(in the rows, 128 means zero)
Each row is followed by its class; each block has classes of its own.
[144 165 116 152  93 116 180  90 179 143 164 133 126 176 133 138  75  38
  89  98 111 139 112 173 143 107  84 141  80 133 106 140 158 132 140 123] -> keb
[196 113 147 125  70 142 103 155 154 133 113 126 101 107  86 157 121 103
 125  91 103 130 137 129 105 128 131 137 111 101 107 116 106  98 193 170] -> Tek
[164 148 133 132 137 162  86 197 105 101  93 125  95 115  94 141 156 200
 117 127 159 141  72 112 109 169 135 114 100 127 121 137 129  90 171 156] -> Tek
[173 103 114 148  53 145 140 180 160 154 147  85 105 120 155  60 100  57
 169  78 140 165  64 171 118 146 131 126  97 154  68 223 145 107 132 154] -> rosi
[127 133 128  91 126 102 145 133 137 157  94 147  89  95  81 131  90 164
 153  98 104  60 184 135  98 151 120 167 108 149 137  70  91  95 135 133] -> rosi
[188 155 157 110 144 164  89 154 119 105  85 108 135 114  58 127 117 168
 158 148  94 135 118  90 139 156 198 160 142 111 145 180 118 121 183 175] -> dogur
[143 141 118 111 161 131 119 185  94  87 138 107  98  96 120 149 141 141
 118 158 172 166  98 167 120 175 136 146 116 124 155 141 143  87 145 150] -> telap
[165 119  70 128 109 132 107 161 126 180 109 108 134 107  99 143 129 127
 165  98 120 131 134  90 116 124 190 158 122 101 100 110 116 106 139 165] -> telap
[146 139 129  91 114 150 153 111 128  78 128 154  87 110 132 166 139 121
 109 171 145 144 145 165  92 123 100 133 121 132 125 192 131 139 159 168] -> Tek
[146  74 140  87  92 154 129 125 128 101 115 149 102  91 100 160 144 167
 135  78 118 163  98 101 125  82 146 126 161 139 151 139  98  97 133 160] -> Tek
[171  97 106 126  88 194 107 177 160  78 129  83 115 158 185  27 137 135
 184 104 158 147  84  59 140 103 169 102 139 165 124 171 157 135 110 154] -> keb
[106 151 130 150 154 196  73 197 105 126  94  88 192 127 121  55 135 107
 167 123 146 118 120 142 109 110 170 115 141 119  79  89 108 154 123 103] -> Nuro
[159 109  82  95 156 137 153 147 154  90 140 169 144 159 121 167 141 101
 145 153 108 153 214 185 102 102 131 123 146 118 116 154 137 130  98 122] -> nufes
[147 152  81  94 145 102 167 152 107 102 144 167 129  92 154 158 146 128
  94 113 151 120  95 100 124  80  90 150 116 170 137  76 141 141  37  54] -> dob
[149 142 124 142 139 133 147 108 108 158 128 159 166 166  67 152 113 171
  91 163  73 108 123 123 134 187 136 126  99 107 104 180 151 143 148 132] -> rosi
[126  86 131 105 102  90 132  76 137 159 142 112 113 110 143  88 125 108
 140 167 110 101 151 108 131 141 110 109 136 100 203 157 114 143 111 132] -> Tek
[148 168 143 167  88 137 106  96 140 149 164 116 188 135 152 148 119  89
 101 199  44 104 130 184 104 182 118 140 127 114 102 158 157 109 153 103] -> zin
[136 144 183 138 127 169 105 151 116  97 109 118 134 143 136  92  92 128
 131 148 110 139  80 167 133 180 132 120 124 158 137 197 153 133 166 149] -> zin
[151 148  52 111 136 172 151 165 132 132 177  77 177 109 145  70 137 178
 111 180 154 155  70 107 145 153 149 127 105 138 124 138 176 107  68 125] -> telap
[130  92 135 214 112 122  76 161  89 130 131 122  85 184 134 158 136  87
 167 126 110 113 150 112 124  82 165 115 123 132 186 145  92 180 157 168] -> keb
[147 138 153  94 162 105 136 134 156 138  78 131  93 125 109  81 108 136
 198 122 142 133 168 152 143 142 147 124 132 128 158 158 133 123 134 136] -> dogur
[133 132 121  80 109  98 150 101 171 155  92 134 146 101 136  51 141 132
 184  76 106 102 174  67 120 131 155 103 139 152  87 175 118 129  77 102] -> Tek
[118 177 101  91 137 104 110 131 154 122 145  97 101 110 145  81 141  64
  96 147 136 174 102 179 135  70 106 111 120  87 104 167 181 154 139  72] -> Tek
[130 145 121  65 117 131 133 164 119 139 107  98 160 134  72 168 147  89
 169 137 138 115 154 171 114  46 135 160 136 142 104  98 141 137  74 123] -> zed
[214 115 177 117 114 129 111 116 161 135 112 141  91 122 133 125 141 123
 164 121 152 120  95 153 128 150  87 115 121 107 167 128 154 128 158 118] -> dogur
[142 126 127 166 103 122 115 153 108 174 130  99 110  99 134 134 107 159
 142 122 116 106 112 215  90 157 109 161  82 142 121 133 167 116 193 120] -> telap
[187 121 122 143 130 126 102  77 189  74 117 154  51 173 177 119 146 137
 114 148 116 137 140  72 140 122 123  93 140  95 154 122 195 128 187 157] -> Tek
[125 133 122 124 140 148  90 113 129 118 126 133 114 116 111 161 117 140
  87 148 121 104  97 119 108 139 104 130 137 115 150  99  81  98 155 153] -> nufes
[114 147 156 193 147 109 124 100 129 142 118 102 132 108 134  87  54 110
 108 167 138 148 103 117 177 116 134 137 119  83 127  89 144 117 137 144] -> Nuro
[149 157 140 135 121 148 113 129 130 110 135 104 155  83 140 129 121  95
 123 161 128 108 111  92 116 140 145 115 128 125 152 158  97 106 125 145] -> keb
[130  92  76 143 179  90 111 181 111 149 117 166 117 180 127 108 115  92
 158 122 106 190 153 196 128 107 131 121 144  53 159 128 148 151 145  98] -> zed
[222 150 163 177 138 139 100 186 148  68 108 136 121 129 136 189  88 120
 148 105 102 163  92 157 119 146 168 162 123 125 117 113 132 110 166 128] -> dob
[120  97 149 123 127 151 113 148 157  61 124  96  94 155 131 115 131 127
 133 138 134 167 150 135 154 187 166 105 164 116 108 195 101  96 179 167] -> zin
[144 149 123 145 145  92  97 107 135 151 140 132 136 164 114 120 121 120
 116 144 109 102 138  87 139 131 118 135 125  93 124  63 101 148  90 109] -> nufes
[134 173 164 124 117 145 103 136 157 141 105 126 131 163  86 203 124 106
 194 117 130 154 134 182 109 108 185 149 143 121  51 154  68 131 120 162] -> Vip
[123 136 142 177 131  79  97 119 138 154 158  86  99 169 120 134 157 110
 142 103 101 107 113 174 116 208 115 124 105 111 171 152  88 147 152  91] -> Tek
[192 118 169  83 161 152  73 176 127 119  77 134 124  97 104  64 101 159
 174  92 134 141  81 113 120 166 139 136 142  94 154  99 117 118 147 144] -> nufes
[139 115 106 143  89 148 106 179 148  83 186 105 116 174 148 137 122 103
  98 131 130 171  89 202 131  91 109 131 122 148 112  77 155  95 121  91] -> telap
[142 145 123 144 118  98 136 157 166 109 169 109 106 148 157  85  69 115
 154 149 142 156 155 190 135 133 123 143 108 124  89 108  88 156  91  91] -> telap
[171 194  84 126 156 132 120 161 201 141 110 107 120 119 122  83  91 101
 165  94 104 157  94 157 139 125 154 160 112 111  91 117 171 104 133 113] -> Nuro
[142 132 147 179  91 104 120 112 104 182 139 110 129 114 134 216  92 129
 114 189 113 116  63 205 101 209 105 174 106 104 149 122 109  66 160 154] -> dob
[114 110 154 111 116 105 110 171  97 167 112 102 117  86 112  54 115 158
 153 146 137 120 156 131 132 175 148 119 119 130 108 147 117 107 146 158] -> telap
[129 226 112  89 188 143 163  94 179  92 112  85 143 172 139 108  98  17
 176 131 150 127 170 169 122 117 161 159 118 121 138 155 157 179 114 132] -> keb
[149 174 173 137 137  57 117 136 123 123 137 109 117 127 105 118 123 116
 123 147  68 128 134 146 150 137 121 159 121 139 124 152 178 126 137 109] -> zed
[ 96  76  85 127 149 137 173 128 149 161 156 140 140 136 147 100 104  55
 126 113  97 140 189 182 121 150 137 105 151 103 167 125  71 140 146 151] -> dob
[105 156 102 100 138  69  87 154 147 175 104 144  67 137  98 121 125 128
 126 109 119 137 105 118 144 158 141 112 123 122 108 124 106  69 142 141] -> telap
[137 121 153 140  93 102 111  89 137 159 123 129 100 142  99 177  94 167
 103 179 127  81 152 121 137 110  97 137 102  93 108 110 124 151 158 125] -> Vip
[141 106 148 148 146  92 115 143 138 112 127 131  97 132 137 173 166 140
 162  92 134 119 151 128 118 176 138 121 138 144 167 123 129  70 118 117] -> Vip
[190 134 137 157 107 113 138 139 149 135 109 155 171 165 127 181  52  72
 117 168 126 128 118 147 135 142 119 124  99  99  99 124 124 126 104 115] -> dob
[122 138 134 134 117 106 159 142 126 109 135 154 107  94 169  96 109 132
 131 122 144 171 136 135 134  89 121 130 129 150 117 119 153  74 100 129] -> keb
[154  93  94 147  98 129 155  90 163 124 167  91 101 136 198  81 110  57
 149  92 136 136  91 133 119 184 106 143 123 114 196 180 142 116 155 142] -> keb
[ 99 138 148 126 133 131 145  54 131 116 112 124 116 137 117 186 104 141
 109 162 125 113 181 136 125  99 137 162 139 113 123 117 155 124 172 163] -> Vip
[112 164 128 158 142 113 117 123 107  89 148 108  84 171 155 139 153 155
 102 203 147 114 175 148 144  96 109 147 114 127 105  94 183 183 135  98] -> zin
[150 130 156 142 133 138 120 100 173  49 126 123  88 115 148 189 113  70
 149  99 121 128  63 179 105 198 112 141 147 154 165 231  79 112 170 130] -> Nuro
[137 121 176 130 138 115 143 155  79 106 142 143 118 100  88 173 142 174
  59 198 151 122 148 178 125 139  68 103  86 123 175 103 159 102 141 125] -> Tek
[165 128 125 106 191 100 101 184  83  99 102 138  90 132  99  76 147 211
 124 138 140 131 141  73 142 186 127 147 114 108 156 107 176 118 140 136] -> nufes
[143 145 159 155 134 128  82 148  93 112 113  84 114 174  92 118 138 154
 138 159 116 104 144 149 132 152 139 163 115 121 148 128 161 149 186 113] -> dogur
[154 154 103 113 139 148 197 138 138 138 121 130 135  77 117 160 116 118
 133  92 174 151 101 176 100 132  97 161 103 132  89 139 122 111 128 155] -> zed
[156  77 153 107 119 109 117 193 121  92 159 144 115  87 132 130 115 130
 130 179  96  97 187 160 118 117 110 107 139 138 174 123  58 169 108  87] -> dob
[136 124  87  93 141 185  64 173 143 156 121  62 171 133 132  61 161  53
 177  99 137  74  80 115  96 112 140  92 135 148 170 136 103 163  84 113] -> nufes
[131 154 112 168 161 142 144  56 145  87 116 139 154 112 151 246 149 180
  74 169 136  68 130 125 115 129 100 106 118 131 119 160 149 149 146  56] -> zin
[143 100 103 101 126 122  90 123 182 171 127  72  85 188 134 104 147  68
 204  71 164 126  78 171 122 157 117 134 136  99 158 111 110 125 114 137] -> nufes
[129 151 116  70 147 165 139 108 107 119 142 170 155 144 106 173 161 123
 141 151 110 117 156 133  97  94 138 154 155 130 148 121 112 184  89 134] -> Vip
[130 120 114  95  92  85 140  93 141 146 149 122 142 177 136  82 145 103
  96 128 154 141 102 138 138 176  65 113 109  75  90 141 156 132  99  48] -> Tek
[154 152 128 107 124  86 135  88  99 139  81 141 118 111 143 160 124  48
 138 161 155  98 121 101 119  58  94 145 116 130 136 169 199 174 109 137] -> zed
[177 166 140  75 122 123 128  96 170 154 112 130 149  80 129 149 140 123
 173 145 117  81 163 111 111  70 137 136 132 130 113 125 157 158  82 100] -> Vip
[132 118 135  92 106 126 139 102 132 140 152 146 127 126 111 151 146 145
 103 132 107  96 122 142 125 129 100 117 125 155 132 133 131 140 126 115] -> telap
[120 101  94 130 147  69 164 165 129 141 137 150 115 104 137  66 108 101
 116 122 103 164 179 155 145 101 105 106 123 117 118 181 159 133 131 101] -> zed
[130  70  78 109 171 153 104 164 145 114 104 110 122  89 123 156 157 147
 172 121 129 103 169 145  94  86 150 103 168 100 187 117  90 132 154 114] -> zed
[155 107 153 116 123 153  84 173  62 106  92  99 188 102 134  76 119 144
 148 154 148 108 127 151  77 183 114 158 124 105 104 145 162 119 148  92] -> nufes
[171 129 134 109 128  76 136 131 112 121 124 142 107 140  94 188 112  50
 140 124 147 155 126 141 132 124 113 165 115 109 135 166 116 132  89 152] -> nufes
[ 91  80 126 125 127 116 144  88 114  70 134 131  90 125 139 115 125 152
  72 100 138 114 146 132 112 169  76 121 126 115 156 166 100 152 193  83] -> Tek
[127 164 153 106 182  93  61 225  97  73  69 142  59 120  90  87 130 138
 128 152 103 128 193 110 132  84 150 121 139 133 120 117 153 135 189 147] -> zed
[100 145 115  63 119 125 177  94 121 199 154 131 120  97 138   5 125 105
 137  86  99 144 110 116 147 100 120 152 132 139 159 126 170 146 114 158] -> keb
[175 133 126 103 136 146 145 112 169 106 129 121 139 129  97 163  88 133
 106 166  91 153 113  80 169 155 181 139 150 100 135 142 110  98 138 192] -> dob

A new block, with new classes.
[140 104 179  70 133 135 131 138 159 139 113 146 134 148 140 103  87 120
  98  76 135 158 117 156 176  71 101 126 102 124 113 134 147 127  94 138] -> daf
[ 49 131 131  52 163 118  57 107 144 102  98 148  51 117 145 177 148  82
 152 122 144 189 192 115 130 179 118 108  81 122 118  56 164  74 117 139] -> daf
[ 66 156 165  74 169 130  54 112 171 103 117 136  63 120 139 167 160 106
 163 144 153 174 188 118 113 155 111 106  63 163 124  79 182  47  97 171] -> saze
[  5 124 141   7 173 113  68  89 154  84  90 119  55 134 151 181 139  90
 166 125 171 167 211  92  99 168 131 127  62 130 116  72 178  50  91 151] -> daf
[160 136 163  78 148 120 141 143 103 109 117 107 125 136 169 102 114  65
 111  97 114 114 141 137 141 123  72  77 111 138 139  65  72 164  91 156] -> zeka
[ 55 156 160  53 157 114  49  91 147  98  89 121  56 107 122 198 160  90
 150 141 176 167 198 108 111 179 144 116  83 141 107  76 166  63  79 140] -> bared
[151 115 141  81  98 116 149 106 107  97 104 115 177  81  68 151 138  96
 109 134 112 160  40 102 140  89 144 126 105 139 139  10  57 155 154 120] -> lov
[ 46 146 168  36 158 125  65 120 139  83 101 112  47 140 146 164 131  76
 166 132 176 147 197 110 123 138 109 123  82 165 122  89 180  57  92 164] -> zeka
[130 175 139 130 148  92 173 135 115 101 101 142 114 153 135 134 129  64
 105 109  96 174 188 140 122 129  66  56  99 169 126  82 108 161  97 177] -> daf
[165  87 166  76 136 149 126 146 163 131 127 152 124 126 146 119 107  99
 116  73 118 123  90 127 190  93 131 117 123  58  99 120 105 119 139 124] -> Ded
[109 144 161  84 150  96 124 112 114 111  98 117  67 144 100 125 142  35
 132  82 131 139 188 138 117 155  68  66 148 167 115  85 136 140  75 190] -> Ded
[169 138 172 109 140 168 138 146 116 156 109 160 127 144 139  90 101 110
  87  70 169 157 177 142 170 103 111  95 101  96 106 170 147 126  94 149] -> Tul
[203 159 176 117 158  91 149 129  76 108 118  83  76 163 157 119  93  62
 135  80 139 169 193 111 136 130  57 101  98 172 140 137  84 171  94 176] -> lem
[159 114 155  98  92 134 162 173 100 138 137 101 150  82  58 125 136  82
  53 133 120 157  26 143 187  56 135 114 149 153 134  76  58 147 130 126] -> zeka
[161 108 190  96 126 137 108 145 172 138 105 164 140 110 115 127 116 127
  97  82 140 136  87 146 172 116 141  97 135  89  97 107 135 126  91 127] -> bared
[176 132 146 109 151 101 123 141  88 117 118 132  70 147 156 114 125  91
 148  92 118 146 153 135 128 146  60  61 113 149 145  83 112 154  99 176] -> saze
[128 114 171  93  77 114 129 150  61 131 125 101 146 122  58 116 136  85
  86 133 146 163  64 141 148  67 131 117 126 175 130  89  79 137 117 129] -> zeka
[147 153 165  90 158 120 127 145 104 129 126 119  90 141 125 111 125  77
 119 108 124 169 163 137 121 126  69  69 112 172 137  74 124 127  99 189] -> saze
[148 156 179  84 156 127 157 135 101 104  99 118  79 148 121 123  96  51
 113  87 126 160 188 138 113 127  91  94 108 148 134  78 138 154  84 187] -> bared
[ 57 137 117  52 161 125  57 110 115  88 101 127  82 135 134 171 163  72
 171 150 165 157 190 103 121 150 130 121  90 152 110  61 137  69 120 139] -> muzu
[176 208 187 108 145 130 177 122  78  87  93 142 129 156 176 103 106  57
 117  92 115 159 183  94  87 167  73  29  52 153 131  48 117 174 110 199] -> Tul
[188  82 197 100 116 137 110 140 139 147  97 183 106 114 109 116  95 124
 114  46 153 132 122 127 173 142 155  67 114  54  75 106 147 146 116 137] -> Ded
[206 164 151 113 162 127 151 132  98  91 110 121  91 127 165 122 113  83
 129 112 133 139 188 116 132 145  72  83  86 149 132  89  95 160  78 158] -> bared
[165  64 170 115 138 145 106 163 151 171 139 127 117 108 122  88 110 138
  82  71 145 154  65 164 206 101 106 104 160  77 115 176 132 102 103 133] -> saze
[164  93 152 104  97 135 131 150  69 148 141 101 149  81  53 124 116 115
  83 127 137 169  28 138 183  48 124 110 148 139 126 106  82 134 154 127] -> saze
[203 185 192  83 140 101 145 124  96  96  84 120 126 154 166 121 102  97
 141 108 107 138 158 114  91 130  93  58  77 138 133  33  96 193  99 164] -> bared
[134 112 128 105  74 148 141 130 115 147 138  98 209  57  53 141 162 105
  81 147 126 174  32 119 174  55 142 139 150 156 120  79  42 149 147 116] -> lem
[194 175 149  95 146 141 141 141 123 112 127 109 115 114 120 126  91  81
 118 115 113 140 170 110 137 134  66  67 107 158 102  57 108 163 120 165] -> muzu
[168  97 190  92 111 140 128 148 178 145 106 147 107 132 107  94 109 122
 116  75 130 129  86 161 192  77 117  90 140  83  94 131 143 130 107 141] -> Ded
[185 128 134 114  99 154 176 129  62 123 150  97 163  92  61  93 116 111
  91 158 133 154  77 114 146  70 127 139 120 155 149  96  74 144 158 102] -> Tul
[ 40 127 125  68 149 144  41 110 130 115  89 168  91  96 134 187 176  96
 153 119 164 172 194 128 127 163 132  85  86 104 112  76 146  77 100 159] -> saze
[205 166 164 121 165 119 169 146  97  56 118  96  85 135 133 113  72  63
 135 104 131 126 169  95 120 144  50  77  95 179 132  95 122 167  96 191] -> muzu
[175 105 164 100 129 127 118 140 159 149 121 150 121 130 153 115  93 129
 107  70 131 143 128 140 186  84  83 110 106 119  98 140 148 145  96 139] -> daf
[217 178 155 113 152 128 176 150 109  80 118 115  84 158 138 112  79  91
 159 115 117 121 163 102 120 109  64  90  80 182 130  77 131 170 116 184] -> muzu
[156  95 147  78 108 137 146 160  88 166 139  88 144 102  64 118 155 122
 100 139 145 139  35 120 159  12 139 121 123 143 132  76  74 129 123 144] -> saze
[144 103 162  87  92 144 146 158  82 144 141  91 170  94  67 111 119  93
  63 125 139 160  40 129 174  65 138 127 136 142 123  98  68 130 137 117] -> zeka
[138 102 152  68  70 116 130 109  73 150 118  95 188  85  74 148 144 104
  85 123 134 190  16 115 164  86 165 125 138 153 121  60  37 156 155 107] -> lem
[140 111 171  84 126 154 115 136 153 163 120 128 137 135 123  86 131 128
  96 100 167 136 109 145 182  67 113 121 134 114 109 162 148  99  89 129] -> Tul
[101 143 179  50 172 120  76 105 160  85 114 120  64 160 170 143 133 102
 178 143 151 172 226  96  85 160 134 144  35 134 126  76 163  54  92 138] -> bared
[133 100 141  75  62 130 170 138  55 118 116 113 201 105  89 124 123  92
  78 140 115 175  45  97 122  68 144 101 113 127 119  22  34 165 168 137] -> lov
[179 108 174 117 122 152 136 131 151 140 120 166 138 119 135  95 113 111
  91  57 147 145 109 132 188 121 109  98 106 103 105 157 142 124  92 137] -> Tul
[ 64 140 127  58 173 149  91 111 180  92 118 146  80 127 147 150 150  92
 164 138 136 172 172 122 153 127 100 136  51 134 123  72 150  51 120 129] -> daf
[ 40 139 143  72 170 141  66  96 148  80  87 153  31 124 117 180 135  90
 157 127 192 157 208 132 145 186 121 118  77 123 115 101 164  45  95 139] -> lov
[143 120 149 106  92 126 160 140  65 115 103 116 180  79  73 145 138 100
  77 142 136 155  22  92 139  95 158  83 123 119 118  19  52 155 165 134] -> lov
[145 150 156 112 140  76 157 118  97 103  82 149  98 153 140 128 112  58
 110  65  96 185 168 147 137 172  64  29 100 139 120  68 102 176  96 167] -> daf
[153 105 178  85 126 162 128 152 162 110 115 136 160 124 127 105  82 106
 109  78 138 143  97 118 170  97 112 101 107  93  87 123 137 121 119 152] -> muzu
[148 185 169  95 136 115 128 146 103 107 101 131 101 148 140 123 131  64
 135 107 121 151 173 128 123 132  66  58  94 182 127  51 119 149  97 183] -> zeka
[165  98 184  82 132 157 101 164 156 148 123 144 156 115 138  98 122 139
 121  82 152 144  94 116 156  80 110  89  93  87 108 111 131 112 100 163] -> saze
[ 53 170 134  59 164 145  84  89 117  87  90 144  85 129 166 168 157  80
 156 142 157 170 210  99 112 178 140  98  51 103 125  75 136  67 131 131] -> Tul
[144  99 195  77 116 153 110 159 137 129 104 164 127 131 141 107 102 102
 113  66 141 145  87 140 181 102 128  95  95  95 108  90 141 121 117 148] -> zeka
[120 187 138  89 141 132 156 111 110  87  96 158 115 146 145 137 127  60
 154  94 112 148 178  98 103 154  78  65  91 154 132  60 143 143 128 184] -> Tul
[135 108 138  87  85 144 132 163  85 148 136  97 185  99  55 117 168  79
  73 140 132 195  33 121 155  44 134 146 157 144 127  91  65 121 134 125] -> bared
[161 138 165  74  89 149 148 140  61 157 135  96 174 110  69 110 134  93
  71 136 139 163  51 112 152  42 146 118 109 127 127  76  62 144 156 114] -> Tul
[148 105 192  71 148 114 111 149 151 157 105 120 123 138 122 117 114 125
  97  69 156 157  98 150 180  80 109  81 134 106 107 151 127 106  81 155] -> saze
[129 201 165  91 166 118 134 106  63 108  95 117 135 162 127 101 125  46
 123 116 148 166 222 126 114 128  57  52 104 180 122  82 115 128 105 169] -> Tul
[167 170 154 116 151 110 159 125 129 102  95 120  86 116 116 123 140  80
 124 117 124 128 181 125 117 155  86  49 122 153 120  72 114 165  80 178] -> Ded
[172  97 203  85 135 103 137 132 161 142 108 101 121 138 131 101 109 121
  89  82 142 145  98 140 167 103 123 100 128 105 102 138 123 119  64 133] -> bared
[164 123 176  98 140 121 115 135 163 160 107 134 102 125 158 129  90 141
  92  80 128 136 118 155 182 100 105  99 116  99 102 133 153 153  99 133] -> daf
[ 86 137 125  77 149 154  78 120 139  95 102 150  38 113 121 169 161  75
 167 115 173 155 188 117 157 149 112 122  90 122 112 123 152  76 101 151] -> Ded
[171 170 162 115 144 123 148 142 103  86  93 173  90 127 137 137 117  63
 121  79 121 130 142 149 155 167  85  57  92 161 143  59 103 172  87 166] -> zeka
[116 108 121  74  88 163 114 136  90 143 123 113 152  65  51 135 181  90
 106 140 141 156  21 106 157  85 155 128 147 122 119  51  83 123 161 122] -> Ded
[130 109 167  68  93 107 124 119  68 149 120  94 173 112  62 143 134  77
  95 103 141 181  45 118 164  75 145 121 145 150 117  76  44 147 151 120] -> lem
[ 46  93 115  84  75 118 118 141  70 153 120 109 180  84  58 170 164  73
  63 127 123 170  25 118 151  60 145 116 168 116 106  78  76 141 161 127] -> daf
[179 175 170  81 148 133 128 139  98 107 101  84  96 132 160 112 117  70
 130 106 120 156 136 118 125 121  62  78  98 121 135  70  99 161 102 168] -> bared
[163 104 213  58 133 134  98 132 162 127 111 112 118 134 136 108  94 112
 125  72 145 151  87 122 162  96 115 124 103  92 105 115 152 106 100 137] -> bared
[ 60 155 150  49 164 143  56 103 177  76  88 153  39 126 132 170 165  82
 184 123 170 171 183 116 137 173 123 126  75 136 121  94 179  45 100 149] -> Ded
[ 50 141 148  47 161 135  34  91 143  98 106 135  89 100 159 181 176  88
 167 137 164 168 183 102 116 152 108 109  53 161 118  56 158  62  91 169] -> saze
